Below is a small trained network, with its code and all its weights. Each question gives an input and a class and asks what happens when units are switched off, that is, made to give their printed mean instead of their output.

import numpy as np


def w(rows, s, z=0):
    codes = np.array(rows[::2]) - 128.0
    scale = np.full(codes.shape[1], s)
    scale[-1] = z or s
    return codes * scale


def norm(h):
    return h / np.sqrt((h * h).mean(-1, keepdims=True) + 1e-5)


def f(y):
    return np.maximum(y, 0)


def log_softmax(a):
    a = a - a.max(-1, keepdims=True)
    return a - np.log(np.exp(a).sum(-1, keepdims=True))


def net(x, mask):
    res = np.array(x, float).reshape(1, 2) / 4 @ E
    u = 0
    for l in range(2):
        y = f(norm(res) @ A[l][:, :-1].T + A[l][:, -1])
        res = res + np.where(mask[u : u + 5], y, B[l][:, -1]) @ B[l][:, :-1]
        u += 5
    return log_softmax(norm(res)[-1] @ U[:, :-1].T + U[:, -1])


A, B = {}, {}
E = w([
[80,81,6],'x0',
[204,1,154],'x1',
],0.00086)
A[0] = w([
[173,249,151,106],'L0N0',
[178,45,82,63],'L0N1',
[86,234,134,72],'L0N2',
[251,7,163,255],'L0N3',
[99,156,86,80],'L0N4',
],0.0022,0.0017)
B[0] = w([
[82,87,53,168],'L0N0',
[190,193,252,152],'L0N1',
[102,93,143,161],'L0N2',
[59,143,95,252],'L0N3',
[95,149,198,140],'L0N4',
],0.0024,0.0028)
A[1] = w([
[50,163,128,92],'L1N0',
[177,181,254,247],'L1N1',
[46,91,79,99],'L1N2',
[178,19,172,156],'L1N3',
[131,205,133,37],'L1N4',
],0.0034,0.0011)
B[1] = w([
[141,102,193,233],'L1N0',
[183,59,19,250],'L1N1',
[198,115,128,247],'L1N2',
[27,255,167,211],'L1N3',
[64,155,125,159],'L1N4',
],0.0036,0.002)
U = w([
[20,204,177,184],'0',
[173,69,13,169],'1',
[211,63,245,140],'2',
[154,133,160,2],'3',
],0.012,0.0097)

Each question gives the input, the list of numbers given to net, and the class t.
The units are the neurons (one row each of A and B). Each row of codes is followed by its name. A weight is (code - 128) times the scale printed after its matrix; where a second scale follows, it is the last column's (A, B and U).
mask holds one flag per neuron, layer by layer. A switched-off neuron (its flag False) gives its mean, the last column of its row in B, instead of its output. The means were averaged over made-up inputs and are rounded, as every weight is.
A unit's drop is (log p(t) with every unit on - log p(t) with that unit switched off) / (log p(t) with every unit on - log p(t) with every unit switched off).
The circuit of an input: a set's keep is (log p(t) with only the set's units on - log p(t) with every unit switched off) / (log p(t) with every unit on - log p(t) with every unit switched off). Starting from all 10 units, units are removed one at a time, each time the one whose removal leaves the highest keep (on an exact tie, the one counted first), for as long as the keep stays at least 0.8.
circuit, biggest first: the units of the circuit, biggest drop first
top k neurons: the k neurons with the biggest drops, biggest first
top k neurons in layer l: the k neurons of layer l with the biggest drops, biggest first
drop of u: that unit's drop, to one decimal
input [-7,-6], class 1: top 2 neurons in layer 1 : (L1N1, L1N3)
input [2,0], class 2: top neuron : (L1N1)
input [1,0], class 2: top 2 neurons : (L1N3, L1N1)
input [-2,-3], class 2: circuit, biggest first : (L1N3, L1N0)
input [6,6], class 0: top 4 neurons : (L1N3, L1N1, L0N1, L0N0)
input [-6,-3], class 1: top 2 neurons : (L1N1, L0N3)
input [7,8], class 0: circuit, biggest first : (L1N3, L1N1)
input [0,-3], class 2: top 3 neurons in layer 1 : (L1N3, L1N1, L1N2)
input [-1,-3], class 2: top 3 neurons : (L1N3, L1N1, L0N3)
input [1,3], class 2: top 2 neurons in layer 0 : (L0N3, L0N1)
input [-4,4], class 0: top 2 neurons : (L1N3, L0N1)
input [2,-3], class 2: top 3 neurons in layer 0 : (L0N3, L0N1, L0N2)
input [-6,0], class 1: drop of L1N1 : 0.9
input [-7,2], class 1: drop of L1N1 : 1.2
input [3,8], class 0: top neuron : (L1N3)
input [-1,5], class 0: drop of L1N3 : 0.3
input [-5,3], class 1: drop of L1N1 : 1.3
